Below are the code and all the weights of a small trained network. Each question names an input and a class and asks about switching units off, where a switched-off unit gives its printed mean instead of its output.

import numpy as np


def w(rows, s, z=0):
    codes = np.array(rows[::2]) - 128.0
    scale = np.full(codes.shape[1], s)
    scale[-1] = z or s
    return codes * scale


def f(y):
    return y / 2 * (1 + np.tanh(0.7978845608 * (y + 0.044715 * y**3)))


def log_softmax(a):
    a = a - a.max(-1, keepdims=True)
    return a - np.log(np.exp(a).sum(-1, keepdims=True))


def net(x, mask):
    res = np.array(x, float).reshape(1, 2) / 4 @ E
    y = f(res @ A[0][:, :-1].T + A[0][:, -1])
    res = res + np.where(mask, y, B[0][:, -1]) @ B[0][:, :-1]
    return log_softmax(res[-1] @ U[:, :-1].T + U[:, -1])


A, B = {}, {}
E = w([
[116,30,241,211,88,20,93,254,148,207,138],'x0',
[205,215,195,180,20,59,225,24,157,99,139],'x1',
],0.0079)
A[0] = w([
[3,117,108,40,246,159,72,199,98,142,162,88],'n0',
[114,163,10,60,141,217,168,57,83,113,100,102],'n1',
[144,135,25,65,131,154,118,83,103,106,69,116],'n2',
[72,125,131,138,160,147,141,108,99,143,115,248],'n3',
[194,211,201,134,37,44,235,49,161,88,134,63],'n4',
[2,69,70,39,170,192,6,199,82,118,90,93],'n5',
[63,30,220,204,91,30,93,224,117,170,135,74],'n6',
[141,245,78,40,168,206,180,124,103,69,174,98],'n7',
],0.0068,0.016)
B[0] = w([
[186,146,77,130,98,155,209,201,31,199,110,195],'n0',
[86,41,169,62,60,37,75,133,193,172,150,202],'n1',
[118,71,124,136,84,111,95,104,127,149,103,176],'n2',
[74,165,209,225,241,160,63,34,107,16,146,254],'n3',
[232,152,43,102,103,147,244,176,57,117,48,194],'n4',
[184,220,51,118,89,122,212,214,75,121,88,214],'n5',
[85,64,110,21,33,15,75,65,185,182,174,200],'n6',
[99,80,98,91,47,41,81,101,134,198,177,191],'n7',
],0.011,0.015)
U = w([
[108,5,131,72,95,84,52,105,175,149,150,52],'0',
[222,206,93,116,120,172,230,153,77,128,112,49],'1',
[83,159,186,194,226,207,42,85,154,74,146,254],'2',
],0.013,0.0078)

Each question gives the input, the list of numbers given to net, and the class t.
The units are the neurons (one row each of A and B). Each row of codes is followed by its name. A weight is (code - 128) times the scale printed after its matrix; where a second scale follows, it is the last column's (A, B and U).
mask holds one flag per neuron, in row order. A switched-off neuron (its flag False) gives its mean, the last column of its row in B, instead of its output. The means were averaged over made-up inputs and are rounded, as every weight is.
A unit's drop is (log p(t) with every unit on - log p(t) with that unit switched off) / (log p(t) with every unit on - log p(t) with every unit switched off).
The circuit of an input: a set's keep is (log p(t) with only the set's units on - log p(t) with every unit switched off) / (log p(t) with every unit on - log p(t) with every unit switched off). Starting from all 8 units, units are removed one at a time, each time the one whose removal leaves the highest keep (on an exact tie, the one counted first), for as long as the keep stays at least 0.8.
units of the circuit, in order: the units of the circuit, biggest drop first
unit that matters most: the unit with the biggest drop
k most important neurons: the k neurons with the biggest drops, biggest first
drop of u: that unit's drop, to one decimal
input [2,3], class 2: unit that matters most -> n5
input [3,3], class 2: units of the circuit, in order -> (n5 n1 n7)
input [-6,6], class 0: 3 most important neurons -> (n1 n7 n5)
input [-4,1], class 0: 2 most important neurons -> (n1 n7)
input [-5,-7], class 1: 2 most important neurons -> (n5 n0)
input [6,7], class 1: 3 most important neurons -> (n4 n1 n7)
input [-2,-4], class 1: 2 most important neurons -> (n5 n0)
input [1,3], class 2: 2 most important neurons -> (n5 n0)
input [-6,-7], class 1: 3 most important neurons -> (n5 n0 n6)
input [-3,-4], class 1: 2 most important neurons -> (n5 n6)
input [3,-2], class 2: drop of n7 -> 0.2
input [-4,2], class 0: drop of n1 -> 0.2
input [3,0], class 2: drop of n1 -> 0.3
input [4,-6], class 1: units of the circuit, in order -> (n5)
